Below are the code and all the weights of a small trained network. Each question names an input and a class and asks about switching units off, where a switched-off unit gives its printed mean instead of its output.

import numpy as np


def w(rows, s, z=0):
    codes = np.array(rows[::2]) - 128.0
    scale = np.full(codes.shape[1], s)
    scale[-1] = z or s
    return codes * scale


def norm(h):
    return h / np.sqrt((h * h).mean(-1, keepdims=True) + 1e-5)


def f(y):
    return np.maximum(y, 0)


def log_softmax(a):
    a = a - a.max(-1, keepdims=True)
    return a - np.log(np.exp(a).sum(-1, keepdims=True))


def net(x, mask):
    res = np.array(x, float).reshape(1, 8) / 4 @ E
    u = 0
    for l in range(2):
        y = f(norm(res) @ A[l][:, :-1].T + A[l][:, -1])
        res = res + np.where(mask[u : u + 15], y, B[l][:, -1]) @ B[l][:, :-1]
        u += 15
    return log_softmax(norm(res)[-1] @ U[:, :-1].T + U[:, -1])


A, B = {}, {}
E = w([
[107,168,132,152,159,125],'x0',
[68,137,157,94,104,122],'x1',
[169,105,65,169,65,191],'x2',
[183,146,178,162,50,2],'x3',
[48,144,35,171,47,124],'x4',
[170,175,45,11,110,96],'x5',
[139,161,83,159,200,113],'x6',
[134,42,88,80,151,113],'x7',
],0.0064)
A[0] = w([
[197,153,130,33,22,95,165],'L0N0',
[8,106,82,176,179,88,117],'L0N1',
[190,157,145,135,170,227,97],'L0N2',
[84,226,202,85,131,49,127],'L0N3',
[180,63,118,54,139,206,181],'L0N4',
[66,118,134,87,123,156,45],'L0N5',
[221,144,92,99,56,120,163],'L0N6',
[170,133,248,146,80,121,150],'L0N7',
[106,116,90,60,161,149,108],'L0N8',
[174,92,19,218,93,87,200],'L0N9',
[225,180,93,122,48,201,121],'L0N10',
[117,3,83,165,128,174,194],'L0N11',
[170,88,23,146,83,96,8],'L0N12',
[126,148,61,129,2,73,231],'L0N13',
[143,63,221,93,100,89,132],'L0N14',
],0.0081,0.0018)
B[0] = w([
[105,97,140,119,131,199,229],'L0N0',
[107,166,186,120,170,86,211],'L0N1',
[193,128,81,158,119,185,191],'L0N2',
[211,114,138,157,85,142,205],'L0N3',
[110,143,129,60,66,83,219],'L0N4',
[96,199,20,66,145,31,160],'L0N5',
[153,71,182,144,236,154,209],'L0N6',
[108,122,154,55,215,79,206],'L0N7',
[65,164,100,147,72,101,192],'L0N8',
[133,25,147,137,161,149,245],'L0N9',
[145,139,195,145,246,168,201],'L0N10',
[143,159,168,102,1,106,234],'L0N11',
[171,206,116,206,121,121,201],'L0N12',
[124,43,160,209,77,190,253],'L0N13',
[117,145,131,65,137,47,194],'L0N14',
],0.0074,0.0056)
A[1] = w([
[100,232,196,164,195,23,228],'L1N0',
[96,173,175,130,228,126,163],'L1N1',
[165,115,82,64,203,192,93],'L1N2',
[43,142,182,204,130,127,252],'L1N3',
[213,254,127,64,181,96,128],'L1N4',
[196,92,244,116,158,174,142],'L1N5',
[131,161,151,116,78,48,190],'L1N6',
[185,101,164,110,141,182,197],'L1N7',
[224,125,151,109,127,208,156],'L1N8',
[62,124,60,55,177,149,155],'L1N9',
[29,107,140,98,135,83,143],'L1N10',
[41,154,146,98,126,139,133],'L1N11',
[59,16,105,165,90,102,192],'L1N12',
[171,169,116,73,131,149,174],'L1N13',
[34,222,119,154,145,106,112],'L1N14',
],0.0079,0.0038)
B[1] = w([
[166,22,181,197,154,113,241],'L1N0',
[156,93,142,137,135,161,199],'L1N1',
[35,107,69,91,82,52,174],'L1N2',
[152,106,63,73,120,173,242],'L1N3',
[32,116,183,130,59,118,200],'L1N4',
[126,95,86,134,145,124,253],'L1N5',
[24,128,109,195,72,160,188],'L1N6',
[90,127,108,85,51,176,219],'L1N7',
[38,96,150,148,144,184,210],'L1N8',
[156,180,112,102,114,162,179],'L1N9',
[164,185,160,132,142,47,180],'L1N10',
[171,186,84,102,215,140,170],'L1N11',
[44,165,87,103,1,126,224],'L1N12',
[70,91,131,149,75,174,173],'L1N13',
[154,101,12,101,178,185,174],'L1N14',
],0.0072,0.0069)
U = w([
[161,116,68,145,207,188,146],'0',
[141,81,197,131,151,57,155],'1',
[180,110,145,126,120,106,102],'2',
[75,157,68,34,80,114,157],'3',
[233,239,133,144,127,83,8],'4',
[93,72,107,180,51,174,144],'5',
[239,255,136,156,123,79,16],'6',
[180,157,85,114,69,126,87],'7',
],0.016,0.014)

Each question gives the input, the list of numbers given to net, and the class t.
The units are the neurons (one row each of A and B). Each row of codes is followed by its name. A weight is (code - 128) times the scale printed after its matrix; where a second scale follows, it is the last column's (A, B and U).
mask holds one flag per neuron, layer by layer. A switched-off neuron (its flag False) gives its mean, the last column of its row in B, instead of its output. The means were averaged over made-up inputs and are rounded, as every weight is.
A unit's drop is (log p(t) with every unit on - log p(t) with that unit switched off) / (log p(t) with every unit on - log p(t) with every unit switched off).
The circuit of an input: a set's keep is (log p(t) with only the set's units on - log p(t) with every unit switched off) / (log p(t) with every unit on - log p(t) with every unit switched off). Starting from the 12 units with the biggest drops (on a tie, the unit counted first), units are removed one at a time, each time the one whose removal leaves the highest keep (on an exact tie, the one counted first), for as long as the keep stays at least 0.8.
units of the circuit, in order: the units of the circuit, biggest drop first
top k neurons: the k neurons with the biggest drops, biggest first
k most important neurons of layer l: the k neurons of layer l with the biggest drops, biggest first
drop when u is switched off: that unit's drop, to one decimal
input [-8,0,8,8,-6,1,0,-6], class 1: units of the circuit, in order	(L0N7)
input [1,3,8,-5,8,-5,4,3], class 3: 3 most important neurons of layer 1	(L1N12; L1N0; L1N3)
input [0,4,5,-6,7,0,1,-6], class 3: units of the circuit, in order	(L1N0; L0N5)
input [7,-4,6,1,3,2,-3,-2], class 0: units of the circuit, in order	(L0N10; L0N6)
input [2,-5,4,6,-8,6,3,2], class 0: 2 most important neurons of layer 0	(L0N6; L0N0)
input [-4,4,-8,0,6,-2,-2,0], class 1: top 2 neurons	(L1N0; L0N1)
input [2,3,-3,5,2,-3,-1,3], class 1: 2 most important neurons of layer 0	(L0N7; L0N14)
input [2,-3,4,-5,4,3,5,-6], class 0: units of the circuit, in order	(L1N12; L0N10)
input [2,8,4,-8,0,1,-6,-8], class 0: units of the circuit, in order	(L1N12; L1N11; L0N10)
input [5,3,2,0,8,7,1,6], class 5: top 2 neurons	(L0N13; L0N12)
input [5,-4,3,-5,6,-2,-1,1], class 3: 3 most important neurons of layer 1	(L1N0; L1N12; L1N3)
input [2,-4,2,-7,-4,1,-6,-5], class 3: 2 most important neurons of layer 1	(L1N0; L1N2)
input [8,-3,-8,-3,0,6,5,-8], class 5: top 2 neurons	(L1N4; L0N3)
input [-4,5,2,1,8,7,0,4], class 5: most important neuron of layer 0	(L0N13)
input [5,7,7,-5,-1,4,1,-6], class 0: 2 most important neurons of layer 1	(L1N12; L1N14)
input [6,-4,-4,-8,8,-4,6,-1], class 0: drop when L1N1 is switched off	0.0
input [4,-6,1,-6,6,1,8,-7], class 0: drop when L1N12 is switched off	0.1
input [4,-2,7,-1,-2,-5,6,-7], class 0: drop when L1N12 is switched off	0.2
